Below are the code and all the weights of a small trained network. Each question names an input and a class and asks about switching units off, where a switched-off unit gives its printed mean instead of its output.

import numpy as np


def w(rows, s, z=0):
    codes = np.array(rows[::2]) - 128.0
    scale = np.full(codes.shape[1], s)
    scale[-1] = z or s
    return codes * scale


def f(y):
    return np.maximum(y, 0)


def log_softmax(a):
    a = a - a.max(-1, keepdims=True)
    return a - np.log(np.exp(a).sum(-1, keepdims=True))


def net(x, mask):
    res = np.array(x, float).reshape(1, 8) / 4 @ E
    y = f(res @ A[0][:, :-1].T + A[0][:, -1])
    res = res + np.where(mask, y, B[0][:, -1]) @ B[0][:, :-1]
    return log_softmax(res[-1] @ U[:, :-1].T + U[:, -1])


A, B = {}, {}
E = w([
[130,126,129],'x0',
[110,8,66],'x1',
[128,130,127],'x2',
[150,69,169],'x3',
[127,128,128],'x4',
[126,129,128],'x5',
[230,153,80],'x6',
[127,128,128],'x7',
],0.013)
A[0] = w([
[57,81,93,208],'N0',
[139,146,89,95],'N1',
[116,58,145,43],'N2',
[119,90,104,168],'N3',
[132,123,100,70],'N4',
[123,90,118,92],'N5',
[145,154,146,102],'N6',
[149,109,203,238],'N7',
[126,111,48,159],'N8',
[192,117,106,197],'N9',
[96,136,106,128],'N10',
[112,66,63,219],'N11',
[132,129,250,198],'N12',
[119,98,91,153],'N13',
[147,155,77,196],'N14',
[168,108,143,158],'N15',
[151,83,158,90],'N16',
[137,136,85,81],'N17',
[122,146,173,218],'N18',
[157,157,187,253],'N19',
[133,153,162,220],'N20',
[149,181,155,122],'N21',
[127,125,166,17],'N22',
[96,173,75,185],'N23',
[80,148,161,159],'N24',
],0.021,0.0068)
B[0] = w([
[180,64,212,242],'N0',
[246,122,124,157],'N1',
[160,46,90,192],'N2',
[157,65,127,192],'N3',
[227,101,117,142],'N4',
[192,81,94,169],'N5',
[128,177,49,164],'N6',
[26,153,90,203],'N7',
[203,114,226,205],'N8',
[128,168,255,212],'N9',
[134,129,201,155],'N10',
[215,41,185,252],'N11',
[33,154,85,236],'N12',
[210,62,139,187],'N13',
[214,168,209,194],'N14',
[73,172,189,169],'N15',
[64,49,116,167],'N16',
[214,140,102,154],'N17',
[46,182,101,198],'N18',
[45,219,89,225],'N19',
[64,203,135,196],'N20',
[149,197,43,204],'N21',
[40,61,69,138],'N22',
[196,178,182,193],'N23',
[37,150,162,201],'N24',
],0.0085,0.016)
U = w([
[92,238,212,185],'0',
[150,93,215,255],'1',
[41,126,57,57],'2',
[117,23,108,60],'3',
[192,255,101,52],'4',
[203,128,186,22],'5',
],0.011,0.0078)

Each question gives the input, the list of numbers given to net, and the class t.
The units are the neurons (one row each of A and B). Each row of codes is followed by its name. A weight is (code - 128) times the scale printed after its matrix; where a second scale follows, it is the last column's (A, B and U).
mask holds one flag per neuron, in row order. A switched-off neuron (its flag False) gives its mean, the last column of its row in B, instead of its output. The means were averaged over made-up inputs and are rounded, as every weight is.
A unit's drop is (log p(t) with every unit on - log p(t) with that unit switched off) / (log p(t) with every unit on - log p(t) with every unit switched off).
The circuit of an input: a set's keep is (log p(t) with only the set's units on - log p(t) with every unit switched off) / (log p(t) with every unit on - log p(t) with every unit switched off). Starting from the 12 units with the biggest drops (on a tie, the unit counted first), units are removed one at a time, each time the one whose removal leaves the highest keep (on an exact tie, the one counted first), for as long as the keep stays at least 0.8.
units of the circuit, in order: the units of the circuit, biggest drop first
unit that matters most: the unit with the biggest drop
top k neurons: the k neurons with the biggest drops, biggest first
drop of u: that unit's drop, to one decimal
input [5,0,-7,5,7,-3,1,3], class 0: unit that matters most => N15
input [3,-5,0,-3,3,-1,1,1], class 4: units of the circuit, in order => N21, N9
input [0,-8,1,-1,-7,1,3,7], class 4: top 3 neurons => N21, N6, N0
input [-8,6,1,2,5,3,-3,-6], class 3: top 4 neurons => N2, N9, N14, N23
input [7,1,3,-4,7,-3,-5,-4], class 1: top 2 neurons => N19, N0
input [-5,5,3,1,4,1,-8,-3], class 3: top 2 neurons => N2, N9
input [0,7,-2,2,-5,1,-5,-1], class 3: top 2 neurons => N2, N9
input [-1,-7,1,1,-3,-4,-5,-4], class 2: top 2 neurons => N12, N9
input [-1,8,6,5,-7,8,-6,6], class 3: drop of N2 => 0.3
input [6,2,3,-6,1,-7,-6,-2], class 1: drop of N17 => 0.0
input [6,-2,-3,-3,8,-6,4,-2], class 4: drop of N24 => 0.1
